Below is a small trained network, with its code and all its weights. Each question gives an input and a class and asks what happens when units are switched off, that is, made to give their printed mean instead of their output.

import numpy as np


def w(rows, s, z=0):
    codes = np.array(rows[::2]) - 128.0
    scale = np.full(codes.shape[1], s)
    scale[-1] = z or s
    return codes * scale


def norm(h):
    return h / np.sqrt((h * h).mean(-1, keepdims=True) + 1e-5)


def f(y):
    return np.maximum(y, 0)


def log_softmax(a):
    a = a - a.max(-1, keepdims=True)
    return a - np.log(np.exp(a).sum(-1, keepdims=True))


def net(x, mask):
    res = np.array(x, float).reshape(1, 5) / 4 @ E
    u = 0
    for l in range(2):
        y = f(norm(res) @ A[l][:, :-1].T + A[l][:, -1])
        res = res + np.where(mask[u : u + 10], y, B[l][:, -1]) @ B[l][:, :-1]
        u += 10
    return log_softmax(norm(res)[-1] @ U[:, :-1].T + U[:, -1])


A, B = {}, {}
E = w([
[138,112,136,83,170,189,152],'x0',
[42,155,3,91,75,96,148],'x1',
[121,19,30,159,207,107,171],'x2',
[111,20,123,226,80,127,218],'x3',
[113,132,128,163,25,246,73],'x4',
],0.0047)
A[0] = w([
[172,166,254,89,161,76,172,84],'0.n0',
[85,169,167,71,54,188,85,61],'0.n1',
[144,108,166,113,62,131,113,3],'0.n2',
[115,119,104,178,64,222,132,76],'0.n3',
[64,91,150,169,116,210,62,102],'0.n4',
[133,116,34,53,100,87,87,59],'0.n5',
[89,203,119,103,130,129,82,129],'0.n6',
[99,206,146,85,218,114,110,154],'0.n7',
[106,110,112,187,44,166,185,58],'0.n8',
[230,178,160,53,85,150,119,40],'0.n9',
],0.0061,0.0027)
B[0] = w([
[179,169,173,191,124,164,161,244],'0.n0',
[54,136,75,99,158,105,48,240],'0.n1',
[116,117,80,133,204,129,147,152],'0.n2',
[172,101,57,203,145,155,90,231],'0.n3',
[128,127,47,153,93,201,94,220],'0.n4',
[207,254,133,133,173,143,215,213],'0.n5',
[48,174,69,80,87,136,103,226],'0.n6',
[111,58,116,224,104,149,173,253],'0.n7',
[144,24,96,186,106,137,143,228],'0.n8',
[174,141,208,66,64,210,88,209],'0.n9',
],0.0056,0.0034)
A[1] = w([
[69,20,194,140,85,79,120,95],'1.n0',
[148,171,141,202,178,66,130,159],'1.n1',
[150,164,229,89,157,112,159,51],'1.n2',
[161,123,217,215,176,115,70,145],'1.n3',
[158,79,253,94,163,171,134,78],'1.n4',
[128,182,69,42,89,126,135,247],'1.n5',
[52,200,117,185,93,119,172,152],'1.n6',
[47,94,153,150,96,79,159,2],'1.n7',
[170,133,216,175,200,77,69,87],'1.n8',
[150,160,2,29,163,134,169,209],'1.n9',
],0.0062,0.0019)
B[1] = w([
[100,199,82,115,82,157,112,166],'1.n0',
[120,62,98,86,121,108,123,197],'1.n1',
[167,86,132,163,94,170,134,168],'1.n2',
[150,150,97,61,133,102,136,223],'1.n3',
[162,180,198,109,107,123,108,195],'1.n4',
[86,143,180,147,170,110,69,224],'1.n5',
[125,144,89,116,137,87,169,201],'1.n6',
[102,141,101,92,68,127,167,148],'1.n7',
[182,124,95,84,111,95,102,190],'1.n8',
[52,152,254,136,175,115,176,253],'1.n9',
],0.0082,0.0047)
U = w([
[91,183,164,100,94,201,46,173],'0',
[107,77,188,107,226,149,183,23],'1',
[95,93,70,149,89,87,166,79],'2',
[166,78,69,197,79,215,80,231],'3',
[255,183,221,89,86,184,115,130],'4',
[72,191,175,112,192,87,166,167],'5',
[228,61,94,83,166,49,126,1],'6',
],0.0081,0.003)

Each question gives the input, the list of numbers given to net, and the class t.
The units are the neurons (one row each of A and B). Each row of codes is followed by its name. A weight is (code - 128) times the scale printed after its matrix; where a second scale follows, it is the last column's (A, B and U).
mask holds one flag per neuron, layer by layer. A switched-off neuron (its flag False) gives its mean, the last column of its row in B, instead of its output. The means were averaged over made-up inputs and are rounded, as every weight is.
A unit's drop is (log p(t) with every unit on - log p(t) with that unit switched off) / (log p(t) with every unit on - log p(t) with every unit switched off).
The circuit of an input: a set's keep is (log p(t) with only the set's units on - log p(t) with every unit switched off) / (log p(t) with every unit on - log p(t) with every unit switched off). Starting from the 12 units with the biggest drops (on a tie, the unit counted first), units are removed one at a time, each time the one whose removal leaves the highest keep (on an exact tie, the one counted first), for as long as the keep stays at least 0.8.
circuit, biggest first: the units of the circuit, biggest drop first
unit that matters most: the unit with the biggest drop
top k neurons: the k neurons with the biggest drops, biggest first
drop of u: that unit's drop, to one decimal
input [-5,2,-1,1,-7], class 6: unit that matters most => 0.n6
input [-8,5,8,-8,8], class 5: top 2 neurons => [1.n9; 0.n5]
input [-5,-1,-4,6,-6], class 6: circuit, biggest first => [1.n1; 1.n9]
input [2,5,1,-8,5], class 5: circuit, biggest first => [1.n9; 0.n5]
input [5,-5,3,-2,-6], class 4: circuit, biggest first => [1.n4; 0.n0]
input [-5,-6,4,-8,-3], class 6: top 3 neurons => [1.n1; 0.n7; 1.n8]
input [2,7,6,2,2], class 5: top 3 neurons => [1.n9; 0.n5; 0.n7]
input [4,7,-3,-4,3], class 5: circuit, biggest first => [1.n9; 0.n5]
input [-2,-5,-1,-2,-7], class 4: circuit, biggest first => [0.n0; 1.n2]
input [1,8,-5,3,1], class 5: drop of 1.n9 => 0.3
input [-7,-2,7,-7,4], class 5: drop of 0.n0 => 0.0
input [-2,-2,-2,6,-8], class 6: drop of 1.n9 => 0.2
